Each row has a class, written after it, and each block has its own classes.
[ 21   3 -26  28  19 -51 -25  27  57  -1 -14 -18  55 -14  57  43  -8  13
  13  35  22  63  -5  36 -12 -36  33 -65  14 -33 -10  21]
<186>
[ 21  -8  -6 -27 -76  51  21 -21  -2   1 -36 -43  16  18 -16 -26 -67 -19
 -18 -29 -78   7  21   2  12  25  50  24  -1  45  38 -24]
<104>
[ 29  -8 -28  26  35 -44  -3  -2   7 -22  17 -33   9 -37  48  24  40  -1
  -7 -53   4 -84 -38  17 -43 -29  61 -72  46 -74 -39  25]
<66>
[ -1 -13 -44 -56 -25 -90 -41 -25 113  32  25 -21 -27 -17  10  11 -69  56
  40  14 -33  14   6  34 -20  -7   6 -22  -4 -58   6  -8]
<186>
[  15   45    0  -31 -102   55  -10  -34   37  -21  -56    0   53   17
   20   -9  -80  -26    0  -36  -75   44   32   -1   15   17   34   -9
   16   55   13  -66]
<36>
[ 23  -4   5 -15 -63  60  29 -13  -6  -5 -31 -47  47  23  -7 -16 -59 -21
 -26 -63 -83   7  19   2   6  16  49  13  -3  17  57 -13]
<104>
[  9  10  -2  -2 -54  56  -5 -15   0  -2 -39 -19  62  17 -10 -22 -76 -15
 -14 -44 -73  11  33  -2   7  26  40  -5 -10  76  41 -18]
<78>
[ 12 -25   4   4 -94  79  25 -30  -3 -11 -25 -46  36  -4  -6 -19 -43   0
   7  -8 -64  10  24 -21   6  28  40   1  39  39  75 -10]
<94>
[  0   7   3   4 -60  59   7 -37  27  -2 -31 -17  64  10  29 -42 -75  -9
  -7 -17 -78  39  30  -6  15  17  53  13   7  66  49 -18]
<160>
[ 41   1 -22  85 -21 -27  -2   4  67 -17   0 -17  25   7  42  11  24   4
 -17  13  16 -20 -46  20 -50 -28   9 -73  47 -45 -43 -13]
<94>
[ 21  50  -6 -54 -38  70   8 -47  14 -21 -24 -47  51   0   3   6 -77 -30
 -15 -75 -66  -4  14   9   7  29  85   7  33  57  16 -25]
<66>
[ 32  27  -1   2   6  19  73  24  -6 -38  20  38  24  16   5  38  43  -8
  -3  -4  65  -9  22  28 -15  -7  17 -13 -20  36 -16   9]
<104>
[ -4 -20 -58 -42 -14 -83 -34 -22  90  20   8  -9 -42 -34  37 -13 -36  45
  47  -3 -38  22  22  41 -23 -10 -14 -55  15 -67 -29  17]
<36>
[ 25   4   4 -14 -89  63  21 -16  -2 -18 -66 -20  55   6   5  -1 -87 -19
   6 -60 -52  29  13  11  -6   2  31  -2  20  45  19 -48]
<36>
[ 25  15  16  17 -52  59  21 -31  14  -2 -42 -20  28  21  15 -33 -85 -24
  -8 -22 -79   1  13 -14   9  27  44   4  25  80  32 -57]
<160>
[  7 -30 -27  73   6 -53 -21  19  32 -11  -4 -17   2 -46  41  36  40  23
 -27 -36  29 -89 -66  16 -28 -49  46 -55  41 -84 -27  27]
<171>
[ 43 -33  36  13  36   6  23  -4 -22 -30 -39  21  11 -52 -14  73  28 -39
  -8 -32  61 -47   6  18   4 -12  35 -52  32   3 -34  52]
<36>
[-12 -61 -23 -31 -17 -21 -44  27  39  32  -6 -45 -79 -14  20 -13 -34  44
  26 -25 -42 -51 -11  12 -23  -2 -19 -13  -4 -65  32   9]
<158>
[ 15  70  -3   7  25 -13   3  -7 -16 -32  18  25  42 -59   6  15  23 -30
 -33 -63 -15 -41  34  22  26  30  49 -72  44   7  14  66]
<66>
[  9 -31 -45   8   9 -32  -9  14  43 -13 -23   9   8 -25  61   3  39   7
   5 -14  17   0  -3  35 -32 -40   5 -50  32 -39 -37   8]
<36>
[ 21 -26 -40  91  44 -39  44  33  33 -22  -2 -12  20 -14 114   0  35  -2
  -1  -1  16  -7 -26  29 -59 -52  14 -61  43 -36  -8  16]
<160>
[-37 -19 -46 -75  -2 -32 -60  33  68  24   6 -27 -54 -23  23  -6 -13  62
  17 -23 -25  -9   1  34   7   2  -9  -2 -19 -54  14  26]
<158>
[  0 -18 -41 -36  -6 -96 -13  13  51  27  30 -32 -78 -18  -8   9 -47  50
  25  22 -27 -15   3  33 -16  13  -2 -22 -20 -66  -9  17]
<104>
[  2 -22 -42 -75   8 -48 -13 -44  22  -1  36 -65 -66 -30  20   3 -15  23
  50 -30 -54 -77  -4   7 -30  -7  38 -21  20 -80 -21   7]
<66>
[ -8 -22 -33  86 -30  50  54  11 -30 -22  -3  -6  43 -39  73 -21  76  -2
  -8  29  32  25  26 -12  10 -17  11 -48  29  22  46  56]
<158>
[ 26  25   5 -29 -53  51  27   0  13  -9 -21 -36  52  23  -4   4 -63 -17
  -9 -30 -63  45  27  13  23  33  40  18  -8  32  44  -7]
<104>
[ 12  39  -6  19  56  44  22 -26 -10 -30  14 -24  53  23  35  19  31 -28
   7 -43  16 -23  27  10 -43 -25  42 -48  11   6 -25  36]
<66>
[ -3 -30 -49 -29  -4 -92 -70  11  65  23   9 -22 -43 -28  -7  -9 -47  49
  24  -5 -45 -44   0  38 -24   8 -18 -36  -5 -64   1   3]
<78>
[   6  -41  -43  -87  -20  -64  -12   -3   67   15   30  -37  -60  -25
   25    2  -44   48   30  -32  -63  -13   15   43  -29   -6   18  -19
   -6 -101   43   15]
<104>
[ 27 -44  32   4  34  17  21  24 -46  15  -6  69  20 -20 -14  18  38   4
  24  31  54  17  50  -5  28  -9  44 -52 -14  73   6  46]
<186>
[ -4 -21 -30  17  20  -7  96   0 -38 -36   6  -7  12 -39  30  26  34 -31
 -11 -47  -9 -31   4   0   7 -15  38 -12  -8  22  -3  45]
<78>
[  37  -24    8    5 -103   71   27  -18   39   -3  -42  -17   17   18
   -9  -24  -74  -21    1  -58  -85   -1   11   13   -4   23   30  -12
   29   50   38  -24]
<94>
[  26   14   12    8  -86   55   19  -23    4   -5  -46  -35   17    8
  -28    1 -107  -17   -6  -70  -64  -36  -22    7    6    9   39   17
   24   43   18  -44]
<171>
[ 28  46  12  -4   1  -3  30  12 -19 -54 -10  36  59 -38  52  45  12 -37
  -8 -59  -3  21  24  20  -2 -19  20 -65  28 -12  12  24]
<36>
[ 33   7 -24  72   5 -47 -41  34  67 -15  13  24  33 -24  84   6  58  -6
 -46   9  32 -15 -52  22 -21 -27   6 -67  30 -44 -46  30]
<158>
[ -5 -22 -50 -28   7 -82 -26  12  74  14  26  -9 -41 -15  23   1 -22  40
  37 -15 -48 -24   6  30 -13   4  -3 -41 -23 -49 -21  16]
<78>
[-23 -46 -46 -10   8 -48  20  26  50  19  10 -40 -96 -19  30   5 -29  32
  39 -62 -53 -71 -15  26 -31 -16 -21   2  19 -73  27  14]
<171>
[  5  59   2  75  38 -16  67 -18   1  -7  22  38  30 -52  24  23  23 -21
 -38 -26   3  43 -12   4  63 -22  46 -68  19 -28 -22  29]
<171>
[-15 -23 -47 -49  -2 -77 -30   5  74  34  23 -24 -39  -3  28  -7 -33  55
  21  -8 -41 -18  -7   7 -30 -12   1  -2   5 -51  24 -32]
<186>
[ 20  25   5 -18 -93  68   3 -18  39 -13 -18 -23  41  24   5 -16 -74 -12
   5 -13 -76  33  26   0  -5  35  16   7  29  59  59 -31]
<94>
[ -6  10 -48 -25 -33   2   0 -11  20 -25 -14  15  57 -14  39  -7  18 -17
 -13  26   8  21  36  15  -3 -15  41   7  14  97  10  27]
<186>
[ 37 -30  42  29 -53   9 -56  18 -53  -3  13  71  58 -76 -21  -4  26  13
  14  79  47  38  25   2  60  16   1 -51  -6  -7  32  87]
<158>
[ -7 -57 -24 -20 -38 -60 -36   1  62  15  17 -41 -89  -7   8   9 -39  39
  44  16 -43 -60 -14   4 -55  -1 -15 -16   7 -71  11   2]
<94>
[ 10  -2  11  18 -79  71  -2 -19   9   5 -46 -31  26   9 -23  -9 -86   7
   4 -56 -56 -24   5   1   7  10  44  -2  20  39  43 -25]
<171>
[-11 -73 -39 -58 -47 -52  -2  -4  53   9  -5 -28 -70 -30  21  14 -29  62
  68 -41 -28 -55   4  17 -37 -12   2 -22   2 -75  -3  -5]
<36>
[ 17  -5 -20  94  12 -39 -25  34  26   4 -13 -18  13 -20  44  15   6  30
 -28 -36  10 -54 -60  13 -37 -40  33 -72  48 -69 -12  -7]
<171>
[  9  39 -12   3 -58  65  37 -15   4 -10 -43 -17  19  12   7 -24 -75 -34
 -16 -80 -82  -2   9  13  18   5  35   4  28  70  28 -28]
<171>
[  0 -30 -45 -46  -8 -47 -11   7  13  16  16 -68 -53 -13   7  -5 -36  47
  84 -16 -48 -36  -6  24 -16   6  10 -15  -3 -70 -29   9]
<66>
[ 25  11  32  83  20  12  69  10   1  -2  46  81 -20 -14  26  33  31  -8
  34  42  52  -5  28 -22  11   9   0 -52  12  41  -1  28]
<171>
[-20 -24 -29 -36 -15 -45 -61  22  55  31   7 -19 -58 -19  14 -23  -2  54
  18 -25 -49 -24 -11  17  24  -1 -11 -37 -21 -88  -5  11]
<158>
[ -6 -36 -12 -39  20 -55 -35 -12  61  29   9 -34 -47  -8  -5  -5 -49  58
  52   7 -35 -31   0  18   0  10  14 -12 -18 -41 -24  10]
<160>
[  0  53 -34  21  50 -29  59 -40 -15 -38  50  51  44 -60  69 -28  58 -20
 -42  15  14  15  36   5   5 -13  36 -43  39  56   4  54]
<160>
[ 47 -34  15  15   3 -32 -22  44  13 -16   6  -6  22 -21  30  58  27  21
  18  20  31  -9  -5  26 -16 -18  43 -70   0 -92  16  34]
<104>
[ 11  27 -14  -5 -60  61  20 -32  27 -26 -48 -26  62  11  45 -37 -81 -49
  -5  -9 -82  49  34  21   7  10  27  30  28  78  49 -20]
<160>
[ -2  35  34  14 -15   4   8 -10  23  -3  60  68  45 -33  19  36  18  33
 -26  -2  43  18  -3 -30  27   7  43 -35 -39  -6   5  36]
<158>
[   3  -28  -37  -25  -27  -76    7   -7   80    7   27  -44  -64  -29
    6   19  -29   51   38  -34  -47  -31  -25   35  -20   -8    3  -50
    9 -107  -14   14]
<94>
[  9   4 -44  22 -27 -70 -68  -8  56 -29 -14 -30  49 -38  74  13  11  20
 -27 -43 -17 -44 -23  20 -66 -40  24 -79  57 -92  -2   7]
<36>
[ -5 -13  -5 -21  39  28 -13   3 -13 -13   8  19  11 -30 -11  36  49  -1
  52  67  72  13  41  18  32   3  33  -1 -12   5 -28  57]
<66>
[ 23  -4  -1   6 -66  63  14 -19   3  -9 -42 -23  73  12 -19 -21 -64 -19
  -3 -55 -70   5  25   8  17  25  34  -5  -3  58  34 -16]
<78>
[ 30  20   1   1  53  15  81 -15  -2  -5  41  -9  45 -12  53  17   9 -30
  27 -56 -44  58   6   2  28  -1  70 -43  -2 -14 -44  55]
<66>
[ 45   3   3  56 -10 -53 -37  25   7   0  14 -19  16 -21  44   9   3  14
   5  22  -6   2 -46   1  -4 -15   5 -86   7 -64 -48  29]
<158>

A new block, with new classes.
[-20  30 -34 -23  20  11   1 -32  17 -16 -11 -44 -52  31 -34  17   9  30
 -43 -20 -30   1  -9 -15  13  -3  16   3  60  13 -11  22]
<122>
[ 32  32 -14 -38   1   5 -17  11  -1  -5   3  -4  23   8  -1 -14   9 -24
 -20  16 -19  16 -13 -14  14  26  -1  -7  -9  -5 -30 -25]
<16>
[ -7   1   4  26  38 -19  24  24  -2  16   9  27  31 -34   8 -15  -1   5
  23   6  62 -11   0  -9 -49   2   7  14 -25 -15  11  19]
<208>
[ 39 -23   1  47 -18 -56   5  15  39  12   7   9  13 -17   7  10  13  13
 -36   6   5  24  -5 -10   3  36  -5 -15  14  -3   7  43]
<215>
[ 52   3 -42 -36 -46  35   0 -45  15  55  11 -22   9   8 -14  13   6   4
  10   6  -5  18 -26  42  90 -11 -36 -14  28 -34  18  -6]
<14>
[ 50   2 -11 -13 -32  -8   6 -35  54   8   5 -26  -7  28   8  28  19 -11
 -21   6  16   5 -20  -1 -10  22 -26 -26   5 -28  35   7]
<81>
[-52  61 -19 -34  54  16  11  27  -8 -31 -12 -26 -37  37 -16 -26  -2 -36
  29  -5 -37   3  -3 -29 -33 -23  24   8 -18 -18  -5   6]
<172>
[ 15  19 -17  41  27 -79 -13  24 -16 -52   0   3   9 -25  29   0  19  21
 -57  24  33   4   7 -10 -57   4  13  14  54  -3 -16  21]
<16>
[-12  15 -49 -23  -3 -11   7 -44  -4  14  -5 -27 -28   4 -31  39  -3  31
 -29  -1 -18   2  -6  -1  33 -34  14   2  61   7  -9   6]
<87>
[-41  29 -18   3  28  -5  20   4   1   3   4 -12 -13  16   3   0   9   7
 -12 -25 -14 -11 -15 -18  -6   7  -4  -2 -14 -18 -16  11]
<208>
[  4 -24  15  46  -6 -51   4  24  15  10  -9  57  15 -55  -2 -12   5   1
   6  -5  13  15  -5 -29 -17  32  24   3   2  37  10  36]
<215>
[ 83 -30 -14  34 -13 -48  -1  27  -3  -3   0  10  29  12  13  30  -6  45
 -33  53  80  27  -4  50   4 -12 -33   3  98 -47  12  21]
<49>
[ 29   0   6  -8  21  -5 -12  24 -35 -28  -9  30  61  31  38   1  27 -14
  27 -10  36  16 -17   2 -30   3 -43   9  -9 -48 -32 -12]
<107>
[ 34 -27  -8  16 -22 -30   6 -16  14  10   9  -6  13 -30  -5  34  13  26
 -29   3  27  12   6  18 -27  15   3   5  43 -33   3  25]
<70>
[ -1   9 -24   9  28 -29  -7  14 -55 -15 -16  -1  15   3  -6  18 -12  27
 -10  39  39  11  -8  30  -3 -54   2  34  91 -14 -28  -2]
<107>
[ -2  34 -49 -39  10  31  12   5 -33  37   4 -22   5  57   9  15   6  17
 -10  -5 -13  15 -38  45  90 -38 -42 -18  11 -69 -31 -27]
<208>
[ 21   4  16  12  24   0  10  58  -4  24   7  51  48  -4  19 -16   7  -6
  32  -7  40   7 -27   3   7  28 -22   1 -52 -34 -18   2]
<208>
[-17  19 -11 -33 -17  42  17 -60  50  49  11 -20 -20 -27 -19  -7   4 -16
  25 -14 -19  -3  -8 -12   9   5   9 -16 -29 -22  60   9]
<172>
[ 13  -9  -4   9 -70   2  24 -44  62  60  26   3  -5 -73 -31  17  -9  14
  -8  -2   0 -10  11 -19  18  29   8 -13  13  20  38   6]
<183>
[  3   9 -24 -30 -24  35  -3 -36   2  36   2 -34 -13  24 -14  31  14   5
 -25 -25 -41   5 -26  11  48  15 -11 -17   7 -32 -22  -8]
<70>
[ 44   3  15  19   1   9   5  40  29  31  -5   9   6  -8 -25   8 -22  -7
  20  40  41   4 -29  22 -10   8  10  18   7   1  30  10]
<81>
[ 82 -18  -4  -5 -16   8 -11   9  23 -12   8   8  36  33  39   6  28 -41
  30  -2  51   2 -29 -18 -34  32 -50 -35 -30 -48  14  15]
<14>
[  1  22   2  10  33 -17   4  64 -37 -28  -1  20  27  10 -15 -31   2 -16
  26   5   4   8   2   5 -12  10  -4  28   8   5 -49   0]
<14>
[ 11  26  20   3   7  18  11  19  26  38  -6  40  15 -22 -16 -24   4 -25
  38   3   6  10 -33  -1  10  21   6  17 -38  14  18  -2]
<81>
[ -3  41  26  19  48 -37  17  60  -1 -47  -2  13  11  24  -6 -29  22 -13
  -2  10  -5  14  11   1 -55  15  -1  39  -7 -13 -32  10]
<81>
[ 10  13 -23 -13  33  11   3  -2 -32  -3 -12  12  14   5   0  -5  14  17
   2   7  50  -5 -10   7 -18 -38   0  14  28  -9 -15  -8]
<122>
[-28  40 -40 -35  42  28  -1 -17 -19  -2 -18  -1 -18  19   7 -12  -2 -20
  23   5  -1  -7 -32 -16 -13 -40  15   0   8 -28  18  -4]
<172>
[ -1 -16  26   9 -23 -16  15 -15  36  -4  14 -25  -1  -4  -3  31   7 -10
  -6  -9  11  -2   9 -18 -20  25 -18  -7  -3 -16   1  11]
<107>
[ 17  37 -43 -32  37  60  -2   0 -13  22 -15 -30 -16  42 -16  -7  -6 -17
  48  14  -7  13 -41  25  56 -47  -4   9  18 -32  13  15]
<14>
[ 31  13 -56  -9   7 -50 -13 -15  -8 -46  -6  -5   3  29  35  24  21  21
 -40  11  32  10 -20   0 -53 -19 -16 -12  84 -65   8  21]
<172>
[ 47  -3  -4  18  36 -50 -22  41 -34 -59 -13  15  45  43  40  15  22  17
 -13  14  45  30 -13  15 -34  -7 -36  15  59 -54 -38  16]
<107>
[ -3  55 -57 -62  19  58  -8 -20 -86  12  -6 -20  27  45  43  -8  25 -14
   0 -11   0  -1 -29  48  73 -71 -45 -25 -12 -56 -28 -72]
<16>
[  6  23 -52 -42  -1  54  -1 -56  -4  14 -13   9   5  -1  21  -3   5 -30
  36 -17  17 -23 -25 -48 -27 -31   0 -17 -19  -3  37 -17]
<183>
[ 40 -27   3 -20 -36  24  -6 -68  18  15  21   4  29 -10   6  26  21 -10
  -4 -21  35 -37  12 -36 -51  25 -26 -23 -43  -4  16  -3]
<87>
[ 76 -41  -6  12 -56 -38 -10 -15  29  38   3  55  45 -33  18  12  19   6
 -17   5  25  35 -24  -1  49  35 -24 -34  14  -6  12  13]
<215>
[ 43  -8 -25 -38 -35  22  -2 -36  19  11   1  27  24  16  40  19  20 -21
  -6 -25  13  10 -37  -2  16  36 -33 -31  10 -31   4 -25]
<112>
[ 41  -2 -41 -43 -10  -6  -6 -12  14 -12 -10  12   2  27   8  17  -7 -13
 -29  24  -1  21 -29  -8   5  18   4  -4  64 -12 -16 -19]
<112>
[ 43  -9 -27  15  35 -29   5  22  -3  -1   1  16  31   2  28   6   3  17
   5  28  78   8 -16   7 -43 -17  -9   4  23 -54  16  29]
<208>
[ 36 -18  -4   4 -26   2  -7 -50  37   5   2  -3 -18   0 -14  17  -7  11
 -36  25  19 -16  -2 -28 -24  23  -2   7  50   5  32  28]
<49>
[ 17  31 -17 -14  12   7 -25 -18 -34 -26   7 -36  -4  25  15   4  13  15
 -49  22  -2  -9   6  28  27 -24 -13   0  31 -21 -20 -15]
<16>
[ 45   0  -2   7  45  14 -20  24 -42 -38  -1 -26  16  67  23  21  19  15
 -20  13  36  -4  -7  31 -43 -15 -21  13  31 -78 -33  24]
<70>
[  2   7 -10  15  19 -10   4  -8  -6 -33  -7  -4   1  43  25   7  19  10
 -32 -21   5  -4  -8 -13 -29  19 -33  -6  29 -28  -7  11]
<49>
[ -5  -2   5 -10 -42  -7   9 -26  14  26  10   0  -2 -14 -13  27  28  13
 -22 -40 -42  19  -7  12  49  38 -10  -7  -2 -21 -33  -2]
<70>
[-23   9  20  11  26  41   7 -12 -14   5  -6  -5 -19   9 -23 -10 -16   3
   5  17  10 -32   6  -2 -10 -15   7  30  12  12  10   6]
<49>
[ 44 -28   2 -36 -78  -8   0 -30  60  70  12   5  12 -49 -60  17 -27  -9
 -10  40 -20  33  -4 -18  56  43  10   4  24  31   1 -16]
<107>
[ 14 -14   0   0   2  30  -7 -22 -21  19   7 -11  15   1  -6  15   2   5
 -13   3  25 -27  -6   6 -29   9   1  12   2 -24 -12   0]
<70>
[ 23  -4  -9  14  48 -10  -5  54 -54 -33 -18  56  46  23  57  -6   4   0
  10   1  63   8 -29  30 -30  -3 -17  10  35 -33 -24 -21]
<112>
[ 24 -10  12  38 -44 -55  -1  20  28  16  17  27  21 -56 -12  16  -4  26
 -21  15  34   2  -4   8 -28  45   4  -1  36  -6  10  21]
<172>
[-21   0   4 -17 -20   4  15 -17  36  41  -5  21 -14 -44 -47 -21  -9 -31
  14  -2 -50  15   1 -46  34  23  39  -2 -25  57   9   9]
<215>
[ -1  40 -30 -48  69  75 -10  -9 -71 -31  -9  -7  23  91  52  -5  21 -30
  33 -14  42 -38 -30   1 -24 -62 -44 -11 -46 -72 -19 -22]
<208>
[-35  26 -22  46  51 -63  18  47 -14 -14  -5  11 -22 -24 -20   4 -18  39
 -23  28  25  -2  -6  -2 -28 -24  40  46  64   6 -21  42]
<208>
[ 20  12 -39 -42  23  -5  -9  18 -65 -15 -13   9  36  44  -7  13  -3  10
   0  11  14   7  -4  17  14 -38 -12   8  31 -13 -56 -39]
<87>
[-25  26  -5  12  31  11  32  -1  11  27   4 -41 -34  14 -24  -3   4  16
   0  -3 -39  26   9  40  85 -42   4   8  15 -27  11  39]
<215>
[-27  10  13   2   1  -1  21  11  29  19  -7  16 -23 -24 -54 -21 -25 -11
   3  17 -29   3   6 -39  -4  31  35  32  13  47  -3  10]
<49>
[ 32   1 -56  17  48 -63 -12  29 -20 -39 -16  19   7  20  22  19  -4  33
 -33  38  65   7 -32 -13 -64 -20  12  15  96 -35  -9  42]
<208>
[ 68 -21 -69 -62 -34  38 -17 -81  19  52 -16  14  11 -15  -4  14  -1  -1
  -6  19  56  -2 -44 -32  -1 -13   3 -24  36  11  42 -18]
<122>
[-59  27 -20 -25  29  33  27 -35  12  25  -3  18 -14 -19   3 -22   6 -39
  38 -39  -6 -31 -21 -68 -37   3  18   0 -70   8  19   3]
<208>
[ 36   5 -15 -10   7  15  -8 -11  31   8  -3 -12  -6  13 -12   4  13  15
 -21  -3  15   5 -16 -20 -14  22  -2  -5  13   0   4  20]
<122>
[-31   1  -4   9  18 -15   5 -22  -6  -1 -13  14   8 -40 -10  -3  -6 -15
  24   8  27 -17  -1 -46 -75 -10  30  34   7  26   7  10]
<107>
[ 30  -4 -20  42  -1 -55 -23  15 -26 -38   4 -15 -12   3 -16  16  -7  44
 -50  40  29  -9   8  29 -14 -10  -1  24 114   9 -19  34]
<14>
[-32   9 -20   9  -4 -13  23 -10   7  28  -3   5 -34 -37 -26  14 -27  18
 -21  22   0  -1 -13  17  28 -11  40  26  76  27  -2  -3]
<112>
[-59   9  -8  -6  -8   3  22 -48   7  22  -3   3 -21 -54 -27   7  10 -15
   5 -35 -24 -22   1 -46 -43  16  43  16 -16  27  -5   7]
<70>
[-53  25 -17 -15   8  36  12 -18  -4  23  -9 -32 -35   2 -28  12   4  -9
   2 -37 -53 -10 -18 -17  -3   8  28  10 -15  -1 -16   5]
<70>
[ 35  33 -25 -27  26   2 -33  -4   1 -36 -14   9   5  24  47 -11  32 -29
 -13  -9  -8  19 -33 -34  -3  12 -10 -23 -15 -18   0   0]
<16>
[-11  -5  -5  -5 -15  25   7 -24   5  56  -4   7   1 -15 -12  -6   0  -9
  10 -11 -19   5 -17  -1  63  -1   1 -22 -23  17  16  -4]
<215>
[ 29   8 -23 -24 -32   9  -5 -61  42  34  13 -17   4 -47   0   1  11 -11
 -21   6   3   2  -5 -19  11  22   8 -20  -9   5  40  -1]
<16>
[ 31   9 -20  -2  40   6 -13  20 -39 -21   6 -13  14  61  27  11   7  25
 -22  25  51 -13 -13  25 -17 -30 -33  -2  32 -67 -20  11]
<208>
[-40  17  56  54 -10 -50  32  21  49   9  13  34  -6 -66 -31 -22  18   6
  -8 -22 -27   5  18 -11 -20  63  16  30 -25  46   2  19]
<81>
[-32  34   1  19  27 -13  29 -13  15  -1   0 -17 -19 -13 -23  -9   7  12
  -5  -4  -2  -6   9  15 -28  -7  15  34  20   6  23  20]
<81>
[ 57 -10   6  -9 -29  -1  -2  -7  34  26   6  31  31 -21  -1   2  26   7
  -1  -8  35  15 -14 -10   7  34 -18 -11 -15  -1  -4   0]
<122>
[ 25 -36  42  31 -71 -35  35 -15  80  15  37   7   2 -41  13  34  15  -7
 -28 -18  26  -8  14  -7 -19  81 -19 -25 -10  -8  14  10]
<112>
[-13  14  14  31  55 -52  19  81   3 -32   5  29  19  -2  -5 -26  -2  -2
   2   9  21   3   7 -36 -79  37  18  30 -13 -10 -36  32]
<208>
[ 21 -10 -17  -4 -54  19  -9 -33  49  53   3  13  -3 -46 -34   2 -10 -18
  11  -8 -20  -6 -37 -36  19  57  10 -10  -2  44  26  11]
<14>
